Here is a tiny trained network, its code and every weight. The questions are about switching its units off for an input and a target symbol, where a switched-off unit gives its printed mean instead of its output.

import numpy as np


def w(rows, s, z=0):
    codes = np.array(rows[::2]) - 128.0
    scale = np.full(codes.shape[1], s)
    scale[-1] = z or s
    return codes * scale


def f(y):
    return y / 2 * (1 + np.tanh(0.7978845608 * (y + 0.044715 * y**3)))


def softmax(a):
    e = np.exp(a - a.max(-1, keepdims=True))
    return e / e.sum(-1, keepdims=True)


def log_softmax(a):
    a = a - a.max(-1, keepdims=True)
    return a - np.log(np.exp(a).sum(-1, keepdims=True))


def net(x, mask):
    ids = ['αβγδεζηθμξπστφψω'.index(c) for c in x.split()]
    T = len(ids)
    res = E[ids] + P[:T]
    r = res
    for j in range(3):
        rows = slice(2 * j, 2 * j + 2)
        q, k, v = (r @ M[0][rows].T for M in (Q, K, V))
        z = softmax(np.where(np.tri(T) > 0, q @ k.T / 2**0.5, -1e9)) @ v
        o = O[0][rows]
        res = res + np.where(mask[j], z, o[:, -1]) @ o[:, :-1]
    y = f(res @ A[0][:, :-1].T + A[0][:, -1])
    res = res + np.where(mask[3:19], y, B[0][:, -1]) @ B[0][:, :-1]
    return log_softmax(res[-1] @ U[:, :-1].T + U[:, -1])


Q, K, V, O, A, B = {}, {}, {}, {}, {}, {}
E = w([
[103,154,108,101],'α',
[146,160,45,75],'β',
[35,147,87,102],'γ',
[154,167,53,132],'δ',
[167,30,128,182],'ε',
[94,154,89,94],'ζ',
[99,108,116,245],'η',
[206,220,187,91],'θ',
[107,155,102,98],'μ',
[147,245,110,248],'ξ',
[107,153,80,81],'π',
[201,76,121,51],'σ',
[44,147,62,7],'τ',
[254,149,135,227],'φ',
[60,141,142,61],'ψ',
[109,152,103,105],'ω',
],0.0076)
P = w([
[126,14,222,105],'0',
[139,143,3,122],'1',
[126,165,9,119],'2',
[116,181,8,117],'3',
[108,190,5,108],'4',
[100,198,10,104],'5',
[98,206,3,104],'6',
[92,208,9,99],'7',
[90,214,3,100],'8',
[82,218,2,99],'9',
],0.0056)
Q[0] = w([
[54,169,100,41],'H0',
[53,167,89,34],'H0',
[203,65,183,154],'H1',
[61,197,82,99],'H1',
[244,96,196,187],'H2',
[1,114,80,60],'H2',
],0.0096)
K[0] = w([
[184,40,212,71],'H0',
[188,47,198,68],'H0',
[184,187,62,83],'H1',
[76,69,209,167],'H1',
[150,227,2,142],'H2',
[54,3,249,58],'H2',
],0.0085)
V[0] = w([
[101,204,2,188],'H0',
[197,45,235,63],'H0',
[99,75,203,181],'H1',
[172,147,36,122],'H1',
[219,168,101,240],'H2',
[16,102,223,100],'H2',
],0.0078)
O[0] = w([
[32,85,206,111,111],'H0',
[243,156,67,133,152],'H0',
[58,165,190,195,110],'H1',
[203,40,117,79,140],'H1',
[133,163,254,102,3],'H2',
[70,157,20,178,190],'H2',
],0.0077,0.0025)
A[0] = w([
[105,234,156,97,244],'N0',
[23,86,94,24,195],'N1',
[172,47,218,210,211],'N2',
[136,248,89,171,118],'N3',
[148,22,225,173,200],'N4',
[29,200,107,207,222],'N5',
[186,254,104,125,140],'N6',
[47,80,75,190,174],'N7',
[173,41,83,9,200],'N8',
[99,238,94,196,151],'N9',
[167,83,53,132,133],'N10',
[198,42,65,65,178],'N11',
[22,76,80,16,169],'N12',
[203,157,148,29,250],'N13',
[138,221,159,62,253],'N14',
[230,196,108,45,188],'N15',
],0.0078,0.006)
B[0] = w([
[55,189,230,69,207],'N0',
[95,26,164,143,220],'N1',
[212,65,127,254,147],'N2',
[140,220,93,154,211],'N3',
[204,144,96,242,151],'N4',
[39,157,136,177,254],'N5',
[175,224,114,96,206],'N6',
[77,80,80,202,211],'N7',
[203,34,97,79,208],'N8',
[100,204,107,167,223],'N9',
[176,104,35,147,205],'N10',
[209,59,47,89,211],'N11',
[102,25,137,145,217],'N12',
[180,102,224,31,193],'N13',
[96,170,234,43,203],'N14',
[195,168,137,42,214],'N15',
],0.008,0.0083)
U = w([
[48,73,201,83,106],'α',
[121,97,103,97,189],'β',
[117,131,121,116,169],'γ',
[117,130,118,118,158],'δ',
[198,28,77,243,94],'ε',
[99,105,104,114,179],'ζ',
[62,78,135,253,110],'η',
[143,160,217,58,40],'θ',
[135,227,151,127,62],'μ',
[57,201,220,175,179],'ξ',
[107,135,112,113,194],'π',
[177,52,135,72,14],'σ',
[118,185,64,213,30],'τ',
[174,83,209,120,253],'φ',
[180,151,111,109,10],'ψ',
[159,155,134,98,99],'ω',
],0.0065,0.0039)

Each question gives the input, a string of symbols that net reads in full, and the target symbol t.
The units are the heads (2 rows each of Q, K, V and O) and the neurons (one row each of A and B). Each row of codes is followed by its name. A weight is (code - 128) times the scale printed after its matrix; where a second scale follows, it is the last column's (O, A, B and U).
mask holds one flag per unit, heads first, then neurons. A switched-off unit (its flag False) gives its mean, the last column of its rows in O or B, instead of its output. The means were averaged over made-up inputs and are rounded, as every weight is.
A unit's drop is (log p(t) with every unit on - log p(t) with that unit switched off) / (log p(t) with every unit on - log p(t) with every unit switched off).
most important unit: the unit with the biggest drop
which heads matter: for each layer, one digit per head in row order, 1 if its drop is at least 0.15 and else 0, layers parted by /
drop when u is switched off: that unit's drop, to one decimal
input η ψ η θ π, target ξ: which heads matter	010
input σ β ψ ξ α, target ψ: which heads matter	100
input τ ψ ψ ξ ψ ψ ψ ω, target ε: which heads matter	011
input ξ σ τ η σ α ξ ξ γ, target α: most important unit	H2
input α τ φ η σ π σ φ ε, target ε: which heads matter	110
input τ ψ ω ω μ η ψ, target ε: which heads matter	011
input ξ π ζ δ ω α ψ δ ψ γ, target α: which heads matter	101
input τ ε α δ ω ξ ψ ω τ β, target ε: which heads matter	011
input ε τ π π, target μ: which heads matter	110
input ψ ξ δ ψ η σ ψ μ ψ η, target η: which heads matter	100
input σ ε τ ψ ε ε γ ξ ζ, target ψ: which heads matter	100
input σ α ε τ ψ η μ, target ψ: drop when N6 is switched off	0.1
input ε ζ ξ π ξ γ ψ σ ζ γ, target μ: drop when H0 is switched off	1.5
input η σ ψ μ, target ξ: most important unit	H1
input τ τ τ, target ε: drop when H2 is switched off	1.1
